Below is a small trained network, with its code and all its weights. Each question gives an input and a class and asks what happens when units are switched off, that is, made to give their printed mean instead of their output.

import numpy as np


def w(rows, s, z=0):
    codes = np.array(rows[::2]) - 128.0
    scale = np.full(codes.shape[1], s)
    scale[-1] = z or s
    return codes * scale


def f(y):
    return np.maximum(y, 0)


def log_softmax(a):
    a = a - a.max(-1, keepdims=True)
    return a - np.log(np.exp(a).sum(-1, keepdims=True))


def net(x, mask):
    res = np.array(x, float).reshape(1, 6) / 4 @ E
    y = f(res @ A[0][:, :-1].T + A[0][:, -1])
    res = res + np.where(mask, y, B[0][:, -1]) @ B[0][:, :-1]
    return log_softmax(res[-1] @ U[:, :-1].T + U[:, -1])


A, B = {}, {}
E = w([
[134,204,139,13,130,107,223,41],'x0',
[102,148,50,125,130,135,227,225],'x1',
[176,142,128,142,94,131,131,129],'x2',
[70,211,147,116,60,121,78,158],'x3',
[170,109,142,48,158,41,61,204],'x4',
[126,183,88,188,163,1,131,74],'x5',
],0.0093)
A[0] = w([
[86,88,116,220,134,140,57,193,3],'n0',
[206,88,121,158,188,153,163,102,60],'n1',
[122,118,222,150,152,141,96,36,104],'n2',
[113,104,143,87,69,234,159,142,96],'n3',
[80,165,61,196,173,51,167,97,102],'n4',
[121,171,144,50,145,120,197,113,22],'n5',
[4,214,174,110,33,129,78,162,75],'n6',
[123,154,179,63,93,125,148,61,98],'n7',
[116,134,109,54,111,116,148,96,31],'n8',
[161,170,124,183,125,71,109,81,81],'n9',
[53,167,108,193,123,206,198,62,99],'n10',
[130,86,154,72,133,188,118,155,33],'n11',
[88,143,42,124,144,126,225,198,82],'n12',
[153,148,128,33,178,86,131,211,136],'n13',
[106,46,116,95,221,163,150,123,161],'n14',
],0.012,0.011)
B[0] = w([
[168,147,47,175,227,198,140,69,212],'n0',
[187,149,103,76,134,59,212,115,172],'n1',
[136,69,66,50,46,134,82,201,208],'n2',
[88,216,188,84,193,130,120,186,218],'n3',
[90,221,180,83,168,162,139,206,235],'n4',
[171,102,80,179,208,227,140,90,199],'n5',
[167,92,97,100,109,49,245,134,254],'n6',
[111,117,64,183,169,189,109,134,212],'n7',
[157,120,72,166,187,131,123,144,164],'n8',
[108,120,181,86,159,189,149,225,189],'n9',
[171,98,183,249,146,21,41,104,237],'n10',
[120,190,151,54,205,97,103,174,168],'n11',
[140,36,74,11,36,163,43,157,240],'n12',
[128,116,186,255,120,79,76,108,247],'n13',
[99,139,125,162,83,89,196,147,212],'n14',
],0.0097,0.012)
U = w([
[144,141,67,171,176,183,129,121,97],'0',
[113,143,147,149,104,133,134,136,250],'1',
[106,176,186,110,158,135,119,180,94],'2',
[143,121,172,179,121,70,67,128,94],'3',
[122,106,91,92,62,142,67,147,109],'4',
[144,134,113,129,109,68,227,132,119],'5',
[58,164,177,140,67,133,131,66,183],'6',
[132,177,154,83,93,153,127,8,103],'7',
],0.012,0.026)

Each question gives the input, the list of numbers given to net, and the class t.
The units are the neurons (one row each of A and B). Each row of codes is followed by its name. A weight is (code - 128) times the scale printed after its matrix; where a second scale follows, it is the last column's (A, B and U).
mask holds one flag per neuron, in row order. A switched-off neuron (its flag False) gives its mean, the last column of its row in B, instead of its output. The means were averaged over made-up inputs and are rounded, as every weight is.
A unit's drop is (log p(t) with every unit on - log p(t) with that unit switched off) / (log p(t) with every unit on - log p(t) with every unit switched off).
The circuit of an input: a set's keep is (log p(t) with only the set's units on - log p(t) with every unit switched off) / (log p(t) with every unit on - log p(t) with every unit switched off). Starting from the 12 units with the biggest drops (on a tie, the unit counted first), units are removed one at a time, each time the one whose removal leaves the highest keep (on an exact tie, the one counted first), for as long as the keep stays at least 0.8.
circuit, biggest first: the units of the circuit, biggest drop first
top k neurons: the k neurons with the biggest drops, biggest first
drop when u is switched off: that unit's drop, to one decimal
input [-1,-5,6,8,7,7], class 5: top 2 neurons => (n6, n10)
input [-3,7,3,-1,-5,-8], class 2: circuit, biggest first => (n3)
input [-7,6,0,8,-3,-8], class 2: top 3 neurons => (n3, n11, n5)
input [-7,7,-3,1,-1,1], class 0: top 2 neurons => (n0, n2)
input [2,-2,7,-8,-8,-6], class 3: top 3 neurons => (n10, n6, n4)
input [5,-4,2,-8,2,-2], class 5: top 2 neurons => (n1, n14)
input [-7,1,-7,-8,0,-7], class 5: top 2 neurons => (n14, n1)
input [5,6,-4,-3,-1,-2], class 4: top 2 neurons => (n12, n0)
input [-2,3,-1,-6,-8,2], class 3: top 2 neurons => (n10, n6)
input [-3,-8,-7,-8,-6,8], class 2: top 2 neurons => (n4, n9)
input [6,2,7,-4,-8,-1], class 3: top 2 neurons => (n10, n0)
input [-7,8,6,0,-6,-2], class 4: top 4 neurons => (n12, n5, n7, n13)
input [-4,-5,-1,-2,4,1], class 4: top 3 neurons => (n10, n2, n13)
input [7,5,2,5,6,6], class 0: circuit, biggest first => (n5)
input [4,0,3,-8,5,-8], class 2: drop when n6 is switched off => 1.5
input [-5,6,-5,-4,-1,-4], class 4: drop when n5 is switched off => 0.2
input [-6,-5,8,-7,7,-1], class 1: drop when n7 is switched off => 0.3
